Here is a tiny trained network, its code and every weight. The questions are about switching its units off for an input and a target symbol, where a switched-off unit gives its printed mean instead of its output.

import numpy as np


def w(rows, s, z=0):
    codes = np.array(rows[::2]) - 128.0
    scale = np.full(codes.shape[1], s)
    scale[-1] = z or s
    return codes * scale


def norm(h):
    return h / np.sqrt((h * h).mean(-1, keepdims=True) + 1e-5)


def f(y):
    return np.maximum(y, 0)


def softmax(a):
    e = np.exp(a - a.max(-1, keepdims=True))
    return e / e.sum(-1, keepdims=True)


def log_softmax(a):
    a = a - a.max(-1, keepdims=True)
    return a - np.log(np.exp(a).sum(-1, keepdims=True))


def net(x, mask):
    ids = ['Λβηξστψ'.index(c) for c in x.split()]
    T = len(ids)
    res = E[ids] + P[:T]
    u = 0
    for l in range(3):
        q, k, v = (norm(res) @ M[l].T for M in (Q, K, V))
        z = softmax(np.where(np.tri(T) > 0, q @ k.T / 2**0.5, -1e9)) @ v
        res = res + np.where(mask[u], z, O[l][:, -1]) @ O[l][:, :-1]
        u += 1
        y = f(norm(res) @ A[l][:, :-1].T + A[l][:, -1])
        res = res + np.where(mask[u : u + 8], y, B[l][:, -1]) @ B[l][:, :-1]
        u += 8
    return log_softmax(norm(res)[-1] @ U[:, :-1].T + U[:, -1])


Q, K, V, O, A, B = {}, {}, {}, {}, {}, {}
E = w([
[25,108,199,85,105,159,141,178,201],'Λ',
[139,82,115,42,116,189,135,171,248],'β',
[188,198,91,120,136,160,199,17,177],'η',
[135,171,80,190,72,89,96,169,128],'ξ',
[50,161,136,97,55,36,52,141,66],'σ',
[137,140,43,205,69,157,59,182,154],'τ',
[41,142,156,173,72,49,85,136,160],'ψ',
],0.014)
P = w([
[220,187,38,95,158,90,53,17,143],'0',
[77,242,138,139,52,148,183,102,192],'1',
[106,224,114,133,92,154,165,131,192],'2',
[119,181,101,138,141,185,139,180,220],'3',
[142,170,40,155,63,140,225,85,112],'4',
[216,122,101,113,190,74,202,122,70],'5',
[92,99,54,88,82,148,208,153,130],'6',
[182,116,88,84,140,131,195,217,118],'7',
[165,103,50,125,200,141,156,184,195],'8',
[185,39,15,92,181,64,190,173,107],'9',
[159,92,139,102,60,121,254,217,40],'10',
[220,104,102,68,100,94,220,235,79],'11',
[137,75,7,68,211,101,124,188,172],'12',
],0.007)
Q[0] = w([
[121,61,112,134,98,103,176,170,68],'0.h0',
[138,130,99,148,96,93,2,148,123],'0.h0',
],0.0067)
K[0] = w([
[27,153,105,166,45,147,239,215,206],'0.h0',
[103,38,39,175,227,1,148,137,118],'0.h0',
],0.005)
V[0] = w([
[116,136,253,164,151,251,102,179,86],'0.h0',
[244,104,129,118,158,171,160,121,13],'0.h0',
],0.0058)
O[0] = w([
[63,158,23,159,145,72,150,149,227,55],'0.h0',
[92,92,133,247,113,60,177,232,69,2],'0.h0',
],0.012,0.0087)
A[0] = w([
[106,132,158,117,83,101,120,134,100,145],'0.n0',
[141,113,74,155,100,130,117,162,68,67],'0.n1',
[139,50,129,94,148,108,138,224,148,115],'0.n2',
[101,95,146,117,112,70,93,79,164,119],'0.n3',
[117,71,88,92,136,108,139,203,204,129],'0.n4',
[41,60,69,254,204,57,60,211,182,1],'0.n5',
[186,107,150,126,145,125,233,143,123,76],'0.n6',
[125,103,183,112,120,144,86,173,141,107],'0.n7',
],0.0093,0.0058)
B[0] = w([
[157,152,123,101,125,159,123,156,156,236],'0.n0',
[159,156,109,149,138,144,134,170,115,142],'0.n1',
[176,157,134,107,166,142,129,114,168,166],'0.n2',
[162,176,106,149,119,132,125,175,93,249],'0.n3',
[114,96,106,93,179,66,177,182,168,226],'0.n4',
[211,149,209,64,250,64,208,70,181,128],'0.n5',
[130,134,49,104,137,82,189,139,168,158],'0.n6',
[149,116,182,153,63,124,126,114,76,254],'0.n7',
],0.011,0.0031)
Q[1] = w([
[94,127,129,2,147,57,138,208,172],'1.h0',
[116,126,172,186,168,95,212,107,74],'1.h0',
],0.0079)
K[1] = w([
[149,115,133,193,209,251,189,133,244],'1.h0',
[82,254,154,139,13,171,145,42,118],'1.h0',
],0.0058)
V[1] = w([
[73,195,183,134,171,3,171,120,26],'1.h0',
[120,6,65,221,161,152,129,103,42],'1.h0',
],0.005)
O[1] = w([
[104,1,122,158,51,67,147,123,153,14],'1.h0',
[104,181,146,190,203,153,57,38,74,2],'1.h0',
],0.0074,0.009)
A[1] = w([
[141,193,130,155,72,113,22,117,112,69],'1.n0',
[48,146,106,236,239,139,24,207,184,105],'1.n1',
[132,188,65,116,148,133,117,111,205,197],'1.n2',
[163,156,172,95,134,114,101,198,158,120],'1.n3',
[119,165,168,117,86,55,71,71,128,74],'1.n4',
[17,46,207,175,81,42,116,50,67,5],'1.n5',
[154,146,167,108,67,160,126,203,150,96],'1.n6',
[2,49,240,241,53,68,198,7,46,2],'1.n7',
],0.0081,0.006)
B[1] = w([
[84,138,90,210,120,170,205,206,109,181],'1.n0',
[162,70,173,89,238,227,240,151,2,128],'1.n1',
[98,84,134,46,227,82,162,199,52,254],'1.n2',
[123,113,123,174,125,137,91,134,102,239],'1.n3',
[123,77,58,82,156,133,207,190,130,153],'1.n4',
[55,12,231,54,40,28,172,204,11,128],'1.n5',
[127,93,118,136,153,118,90,96,58,244],'1.n6',
[213,20,54,38,246,206,175,234,47,128],'1.n7',
],0.0082,0.0088)
Q[2] = w([
[3,80,201,134,132,40,168,106,126],'2.h0',
[89,179,185,192,100,173,24,161,65],'2.h0',
],0.0052)
K[2] = w([
[64,118,229,194,119,218,175,125,62],'2.h0',
[254,155,109,189,159,85,136,158,43],'2.h0',
],0.0055)
V[2] = w([
[230,38,126,204,218,158,164,84,154],'2.h0',
[59,226,125,187,49,107,3,166,87],'2.h0',
],0.0058)
O[2] = w([
[131,214,236,84,96,241,179,161,86,35],'2.h0',
[155,92,205,209,242,121,130,1,89,3],'2.h0',
],0.0096,0.0056)
A[2] = w([
[124,77,61,149,108,73,73,133,108,126],'2.n0',
[197,87,122,72,141,229,148,129,146,129],'2.n1',
[32,94,219,186,131,63,203,112,186,2],'2.n2',
[235,130,189,119,92,197,194,106,92,109],'2.n3',
[94,132,110,127,93,154,115,188,52,215],'2.n4',
[81,84,192,211,163,58,171,119,178,33],'2.n5',
[92,179,201,254,206,74,183,126,182,2],'2.n6',
[82,119,51,121,84,28,174,217,144,155],'2.n7',
],0.0085,0.006)
B[2] = w([
[193,72,11,50,146,241,146,109,135,157],'2.n0',
[102,247,177,70,46,108,25,118,106,249],'2.n1',
[251,145,18,16,150,226,247,29,44,128],'2.n2',
[111,29,184,47,166,43,129,215,177,167],'2.n3',
[156,106,75,254,159,116,159,66,174,252],'2.n4',
[237,23,91,151,191,137,42,68,7,128],'2.n5',
[20,218,243,167,110,118,221,215,85,128],'2.n6',
[236,90,8,173,186,117,156,203,170,221],'2.n7',
],0.0066,0.011)
U = w([
[97,40,99,79,196,121,244,196,202,219],'Λ',
[72,135,90,188,31,168,161,175,116,100],'β',
[116,167,133,182,202,173,137,133,82,167],'η',
[182,198,188,18,58,210,145,7,213,140],'ξ',
[115,231,63,198,116,92,78,145,126,5],'σ',
[194,91,183,171,103,123,140,105,116,171],'τ',
[173,2,56,142,61,130,121,33,114,48],'ψ',
],0.0062,0.003)

Each question gives the input, a string of symbols that net reads in full, and the target symbol t.
The units are the heads (2 rows each of Q, K, V and O) and the neurons (one row each of A and B). Each row of codes is followed by its name. A weight is (code - 128) times the scale printed after its matrix; where a second scale follows, it is the last column's (O, A, B and U).
mask holds one flag per unit, layer by layer, with each layer's heads first. A switched-off unit (its flag False) gives its mean, the last column of its rows in O or B, instead of its output. The means were averaged over made-up inputs and are rounded, as every weight is.
A unit's drop is (log p(t) with every unit on - log p(t) with that unit switched off) / (log p(t) with every unit on - log p(t) with every unit switched off).
The circuit of an input: a set's keep is (log p(t) with only the set's units on - log p(t) with every unit switched off) / (log p(t) with every unit on - log p(t) with every unit switched off). Starting from the 12 units with the biggest drops (on a tie, the unit counted first), units are removed one at a time, each time the one whose removal leaves the highest keep (on an exact tie, the one counted first), for as long as the keep stays at least 0.8.
circuit, biggest first: the units of the circuit, biggest drop first
top k neurons: the k neurons with the biggest drops, biggest first
k most important neurons of layer l: the k neurons of layer l with the biggest drops, biggest first
drop when u is switched off: that unit's drop, to one decimal
input ξ ψ Λ σ, target τ: most important neuron of layer 0	[0.n7]
input ξ β σ, target τ: 2 most important neurons of layer 2	[2.n3; 2.n4]
input η Λ β σ ψ ψ σ Λ τ, target ξ: circuit, biggest first	[0.h0; 2.n1; 2.n7]
input σ σ ψ, target ψ: circuit, biggest first	[2.h0; 0.h0; 1.h0]
input Λ Λ σ, target Λ: circuit, biggest first	[2.n1; 1.n4]
input η σ ψ η β ψ σ ψ σ, target ξ: circuit, biggest first	[0.h0; 2.n7]
input ψ η η ξ, target ξ: circuit, biggest first	[0.h0; 2.n7]
input ξ σ β τ, target τ: top 3 neurons	[2.n3; 1.n2; 0.n7]
input η σ β ξ η β η ψ, target β: 2 most important neurons of layer 1	[1.n0; 1.n2]
input η β σ ξ, target β: 2 most important neurons of layer 0	[0.n6; 0.n7]
input σ σ η ξ σ σ η ξ, target ψ: top 2 neurons	[1.n2; 1.n6]
input σ σ η η σ σ σ σ τ η ψ σ ψ, target ψ: 2 most important neurons of layer 1	[1.n2; 1.n6]
input ξ ξ ξ, target τ: 2 most important neurons of layer 1	[1.n2; 1.n0]
input σ η η τ η, target Λ: top 2 neurons	[0.n6; 2.n3]
input η ψ η ξ, target β: top 2 neurons	[1.n0; 1.n2]
input ψ Λ ψ σ, target ξ: circuit, biggest first	[0.h0]
input σ σ σ Λ τ ξ η τ ψ, target τ: top 4 neurons	[1.n2; 0.n7; 2.n3; 2.n7]
input η σ σ, target β: top 3 neurons	[1.n2; 1.n0; 0.n0]
input η ξ σ, target β: top 3 neurons	[1.n0; 1.n2; 0.n0]
input β σ η σ Λ, target ξ: 2 most important neurons of layer 1	[1.n0; 1.n4]
input τ τ ξ, target η: top neuron	[1.n0]
input η ψ σ σ ψ ψ Λ ξ, target ξ: 2 most important neurons of layer 1	[1.n2; 1.n0]
input τ η Λ σ, target η: 2 most important neurons of layer 2	[2.n1; 2.n7]
input ξ σ ξ, target τ: top 2 neurons	[2.n3; 1.n2]
input Λ σ ψ ψ β ψ, target ξ: 2 most important neurons of layer 2	[2.n3; 2.n4]
input η τ σ Λ η η, target Λ: drop when 0.n6 is switched off	0.5
input η β ψ, target β: drop when 0.h0 is switched off	0.7
input ψ ψ τ, target ξ: drop when 0.h0 is switched off	1.6
